Questions about the matrix below.
1) What is the entry just right of the largest entry?
2) What is the third largest entry?
3) What is the centre entry?
4) What is the entry just right of 46.4?
5) What is the 2nd smallest entry?
6) What is the entry just left of -21.7?
7) What is the second entry in reading order?
array([[-12.8,   3.2,  12.7,   9.6, -11.9,   2.3,  -1.1,  11.0,  -8.7,
        -21.0,  -2.1, -15.6,  29.8, -59.9, -37.1],
       [-51.1, -12.2,  -3.8, -33.1, -13.3,  11.0, -27.0,  -4.0,   3.0,
         -9.5, -22.9,   3.4,  -6.7, -31.3, -19.6],
       [-26.1,   5.6,  -5.7,  28.9, -10.0, -48.2,  41.4,  -8.5,  -2.5,
         46.4, -60.5,  12.5, -17.7, -10.8, -21.7],
       [-14.9, -10.1,   6.7, -29.7,  -1.7,  10.2,  29.8,   3.7, -18.3,
          5.6,  40.8,  12.3, -23.0,  16.0,  -2.4],
       [ 81.9,   4.2,  -8.8, -26.1,  24.8,  -4.9,  64.8, -12.8, -29.9,
         22.7, -15.0, -49.2,  -5.3,   8.8, -24.4],
       [  9.9,   4.1,  -2.5, -11.3,  10.6, -34.4, -44.7,   8.7, -16.1,
         23.7,   2.2,   6.7, -22.4, -15.2,  -5.1],
       [ 33.1, -15.8, -29.1,  31.3, -18.9,  15.7, -14.4,  -1.6, -20.1,
          1.4,  18.5,  -0.9,  15.7,  20.9,  -7.5],
       [ -4.4,   6.9,  18.5,  -7.1,  63.9, -20.8,  31.2,  52.4,  19.8,
         51.4,   1.1,  -6.5, -27.4,  40.4, -51.1],
       [ 63.3,   5.9,   5.8,  10.9, -10.3,   6.3,   3.3, -28.4, -37.9,
         -4.6, -12.0, -22.9,  59.7,  80.4, -25.3]])
1) 4.2
2) 64.8
3) -12.8
4) -60.5
5) -59.9
6) -10.8
7) 3.2

W = [-88.63, 117.33, -122.00, 34.95, -37.91, -118.88, 14.17, -79.32, 89.04, -17.01, 159.30, -73.91, 5.51, 50.72, -140.67, 78.11]
The entry just right of the smallest entry -> 78.11
The first entry?
A: -88.63
The entry just left of -122.00: 117.33
The 2nd entry from the right?
A: -140.67
The entry just right of 89.04?
A: -17.01
The entry just right of the largest entry: -73.91
The 4th entry?
A: 34.95
The third entry from the left?
A: -122.00
The third largest entry: 89.04
The third entry from the right -> 50.72

[[-65.5  -6.4  31.9   2.5  -7.8   5.9 -11.8 -13.8   0.9  -4.9  -7.9 -48.7
   -5.4  23.9 -39.7]
 [-20.7 -26.0   4.5 -28.6  20.6 -24.8 -30.5 -18.0  14.7  12.2  22.1  -6.5
   -5.3  -4.2 -30.6]
 [ 20.3 -45.3  28.8  -7.7  12.6  10.5 -16.9   7.1 -33.2  27.6 -21.0  -2.6
  -13.4  21.2 -12.4]
 [  4.4  -6.0   8.0  -2.5   1.6  -1.6   5.2  -8.1   1.0   0.1   7.7   2.9
   -4.1   6.0  -6.6]
 [  6.3 -37.1  15.8  -5.1  24.1   0.6 -25.8  11.3  -6.4   9.2  15.3   3.9
   -2.3   2.8  -3.2]
 [ -4.4  -5.3  11.5  -4.4  -2.4  -1.3   7.3 -11.8   1.3  -9.8   6.0   2.8
    0.1   2.7  -6.4]]
Read off the entry just right of 8.0.
A: -2.5
The entry just right of -8.1: 1.0
The entry just left of 24.1: -5.1
Read off the entry just right of -2.5.
A: 1.6
Read off the entry just left of -1.3.
A: -2.4
The entry just left of the largest entry is -6.4
The entry just right of -6.5: -5.3
Read off the entry just left of -39.7.
A: 23.9

data = [[24.9, -26.2, -43.1, 35.5, 52.5, -39.8, 34.4, -1.0, -37.9, 45.6, 36.2, -2.8, 2.0, -4.6, -28.7, -7.5], [38.4, -6.1, 24.1, 50.6, 51.4, 63.0, -46.9, -33.5, -15.5, 40.0, 73.1, 67.8, -69.5, -72.6, -11.1, -60.9], [-66.4, 27.9, -33.2, 27.2, -0.2, 74.4, 52.2, 44.9, 51.0, -60.9, -66.4, 70.7, -63.6, -75.3, 49.6, -65.5]]
Give the third largest entry.
70.7
Give the entry just left of -26.2.
24.9
The entry just right of the largest entry -> 52.2
The entry just left of 74.4 is -0.2
The entry just right of 51.4 -> 63.0
Give the entry just left of -33.5.
-46.9
The minimum is -75.3
The third entry in reading order: -43.1
Give the third smallest entry.
-69.5
Give the maximum.
74.4
The entry just right of the smallest entry is 49.6
The second smallest entry -> -72.6
Give the entry just left of -43.1.
-26.2
The entry just right of -28.7: -7.5
The entry just left of the smallest entry: -63.6
